Below is a small trained network, with its code and all its weights. Each question gives an input and a target symbol and asks what happens when units are switched off, that is, made to give their printed mean instead of their output.

import numpy as np


def w(rows, s, z=0):
    codes = np.array(rows[::2]) - 128.0
    scale = np.full(codes.shape[1], s)
    scale[-1] = z or s
    return codes * scale


def norm(h):
    return h / np.sqrt((h * h).mean(-1, keepdims=True) + 1e-5)


def f(y):
    return np.maximum(y, 0)


def softmax(a):
    e = np.exp(a - a.max(-1, keepdims=True))
    return e / e.sum(-1, keepdims=True)


def log_softmax(a):
    a = a - a.max(-1, keepdims=True)
    return a - np.log(np.exp(a).sum(-1, keepdims=True))


def net(x, mask):
    ids = ['ΓΛΞΣετ'.index(c) for c in x.split()]
    T = len(ids)
    res = E[ids] + P[:T]
    u = 0
    for l in range(2):
        r = norm(res)
        for j in range(3):
            rows = slice(2 * j, 2 * j + 2)
            q, k, v = (r @ M[l][rows].T for M in (Q, K, V))
            z = softmax(np.where(np.tri(T) > 0, q @ k.T / 2**0.5, -1e9)) @ v
            o = O[l][rows]
            res = res + np.where(mask[u + j], z, o[:, -1]) @ o[:, :-1]
        u += 3
        y = f(norm(res) @ A[l][:, :-1].T + A[l][:, -1])
        res = res + np.where(mask[u : u + 8], y, B[l][:, -1]) @ B[l][:, :-1]
        u += 8
    return log_softmax(norm(res)[-1] @ U[:, :-1].T + U[:, -1])


Q, K, V, O, A, B = {}, {}, {}, {}, {}, {}
E = w([
[139,123,51],'Γ',
[88,37,183],'Λ',
[121,174,253],'Ξ',
[84,57,163],'Σ',
[138,122,52],'ε',
[176,15,154],'τ',
],0.0053)
P = w([
[136,141,65],'0',
[130,122,147],'1',
[143,94,118],'2',
[247,86,40],'3',
[15,157,83],'4',
[103,130,123],'5',
[126,142,146],'6',
[182,156,59],'7',
[56,164,98],'8',
[8,145,148],'9',
[254,164,70],'10',
[99,148,110],'11',
],0.0059)
Q[0] = w([
[212,243,164],'L0H0',
[180,66,1],'L0H0',
[76,133,157],'L0H1',
[211,132,193],'L0H1',
[118,58,144],'L0H2',
[76,105,73],'L0H2',
],0.0084)
K[0] = w([
[183,196,119],'L0H0',
[45,166,58],'L0H0',
[83,152,143],'L0H1',
[155,181,11],'L0H1',
[184,109,106],'L0H2',
[134,201,53],'L0H2',
],0.011)
V[0] = w([
[81,157,166],'L0H0',
[215,40,122],'L0H0',
[212,106,76],'L0H1',
[253,177,63],'L0H1',
[9,99,155],'L0H2',
[137,98,159],'L0H2',
],0.0051)
O[0] = w([
[108,79,71,74],'L0H0',
[79,232,173,252],'L0H0',
[173,207,141,191],'L0H1',
[211,209,155,42],'L0H1',
[252,160,76,119],'L0H2',
[160,130,135,155],'L0H2',
],0.0038,0.0022)
A[0] = w([
[127,72,105,175],'L0N0',
[181,156,91,41],'L0N1',
[94,108,88,70],'L0N2',
[91,148,41,13],'L0N3',
[117,152,205,91],'L0N4',
[172,190,159,1],'L0N5',
[88,228,107,115],'L0N6',
[2,96,165,128],'L0N7',
],0.0068,0.0031)
B[0] = w([
[71,163,159,206],'L0N0',
[166,96,191,150],'L0N1',
[95,148,153,155],'L0N2',
[3,131,118,152],'L0N3',
[184,121,87,153],'L0N4',
[92,30,102,141],'L0N5',
[61,142,135,157],'L0N6',
[223,115,164,253],'L0N7',
],0.0058,0.0046)
Q[1] = w([
[244,126,142],'L1H0',
[129,188,179],'L1H0',
[188,2,147],'L1H1',
[168,162,142],'L1H1',
[150,180,216],'L1H2',
[93,163,183],'L1H2',
],0.012)
K[1] = w([
[152,131,80],'L1H0',
[189,129,160],'L1H0',
[6,109,136],'L1H1',
[136,107,178],'L1H1',
[175,195,62],'L1H2',
[196,135,106],'L1H2',
],0.018)
V[1] = w([
[153,132,251],'L1H0',
[232,62,255],'L1H0',
[92,221,85],'L1H1',
[213,170,69],'L1H1',
[243,89,136],'L1H2',
[14,109,218],'L1H2',
],0.0079)
O[1] = w([
[102,85,76,198],'L1H0',
[140,107,2,254],'L1H0',
[196,141,185,92],'L1H1',
[114,230,106,51],'L1H1',
[204,135,186,192],'L1H2',
[6,105,158,137],'L1H2',
],0.0083,0.006)
A[1] = w([
[161,101,77,143],'L1N0',
[109,182,169,3],'L1N1',
[62,104,81,114],'L1N2',
[132,66,132,84],'L1N3',
[111,107,220,159],'L1N4',
[79,152,210,228],'L1N5',
[151,62,142,169],'L1N6',
[27,254,37,184],'L1N7',
],0.0074,0.0035)
B[1] = w([
[141,70,75,235],'L1N0',
[175,212,6,131],'L1N1',
[131,143,202,208],'L1N2',
[168,110,112,190],'L1N3',
[203,184,85,183],'L1N4',
[205,229,138,188],'L1N5',
[195,138,171,253],'L1N6',
[111,254,61,235],'L1N7',
],0.0049,0.0041)
U = w([
[106,107,105,25],'Γ',
[63,73,122,82],'Λ',
[188,151,6,84],'Ξ',
[59,87,187,255],'Σ',
[164,189,180,159],'ε',
[163,189,179,131],'τ',
],0.012,0.0029)

Each question gives the input, a string of symbols that net reads in full, and the target symbol t.
The units are the heads (2 rows each of Q, K, V and O) and the neurons (one row each of A and B). Each row of codes is followed by its name. A weight is (code - 128) times the scale printed after its matrix; where a second scale follows, it is the last column's (O, A, B and U).
mask holds one flag per unit, layer by layer, with each layer's heads first. A switched-off unit (its flag False) gives its mean, the last column of its rows in O or B, instead of its output. The means were averaged over made-up inputs and are rounded, as every weight is.
A unit's drop is (log p(t) with every unit on - log p(t) with that unit switched off) / (log p(t) with every unit on - log p(t) with every unit switched off).
top k neurons: the k neurons with the biggest drops, biggest first
k most important neurons of layer l: the k neurons of layer l with the biggest drops, biggest first
which heads matter: for each layer, one digit per head in row order, 1 if its drop is at least 0.15 and else 0, layers parted by /
drop when u is switched off: that unit's drop, to one decimal
input τ Ξ Σ τ Σ Λ τ Σ τ Σ, target Ξ: which heads matter -> 100 / 101
input Γ Σ τ τ, target ε: which heads matter -> 000 / 100
input Γ ε ε Ξ Λ, target τ: which heads matter -> 001 / 110
input ε Σ τ Λ, target τ: which heads matter -> 000 / 100
input Λ τ τ, target Λ: which heads matter -> 010 / 001
input Λ ε Γ Γ Λ Λ Γ Λ Σ Ξ Γ, target Λ: which heads matter -> 010 / 011
input ε Λ ε, target τ: which heads matter -> 010 / 110
input Γ ε ε, target ε: top neuron -> (L0N7)
input ε Σ τ, target τ: which heads matter -> 000 / 100
input Σ Σ τ Σ Γ Σ Σ Σ Λ Ξ ε, target Σ: which heads matter -> 110 / 111
input Λ Ξ τ Λ, target Λ: 2 most important neurons of layer 0 -> (L0N0; L0N7)
input τ ε Λ Λ Γ Σ Σ Σ, target ε: which heads matter -> 100 / 100
input Γ τ Σ, target ε: which heads matter -> 010 / 110
input ε Γ τ τ Λ, target ε: top neuron -> (L0N6)
input Γ τ Ξ Σ ε Σ Σ Σ, target τ: top 4 neurons -> (L0N7; L1N5; L1N4; L0N3)
input Σ Λ τ ε Λ Ξ Ξ ε Σ τ ε, target τ: top 2 neurons -> (L0N7; L1N5)
input Σ Ξ τ Γ Γ Γ Ξ, target Ξ: top 2 neurons -> (L0N7; L0N6)
input Λ τ τ Σ, target Λ: 4 most important neurons of layer 0 -> (L0N0; L0N7; L0N2; L0N4)
input Σ τ τ τ, target Σ: 2 most important neurons of layer 0 -> (L0N7; L0N0)
input Σ τ τ Λ τ τ τ Λ τ Λ, target Ξ: top neuron -> (L0N3)
input τ Γ Λ Σ Σ Σ τ Γ Γ Γ Λ, target ε: drop when L0H0 is switched off -> 0.1
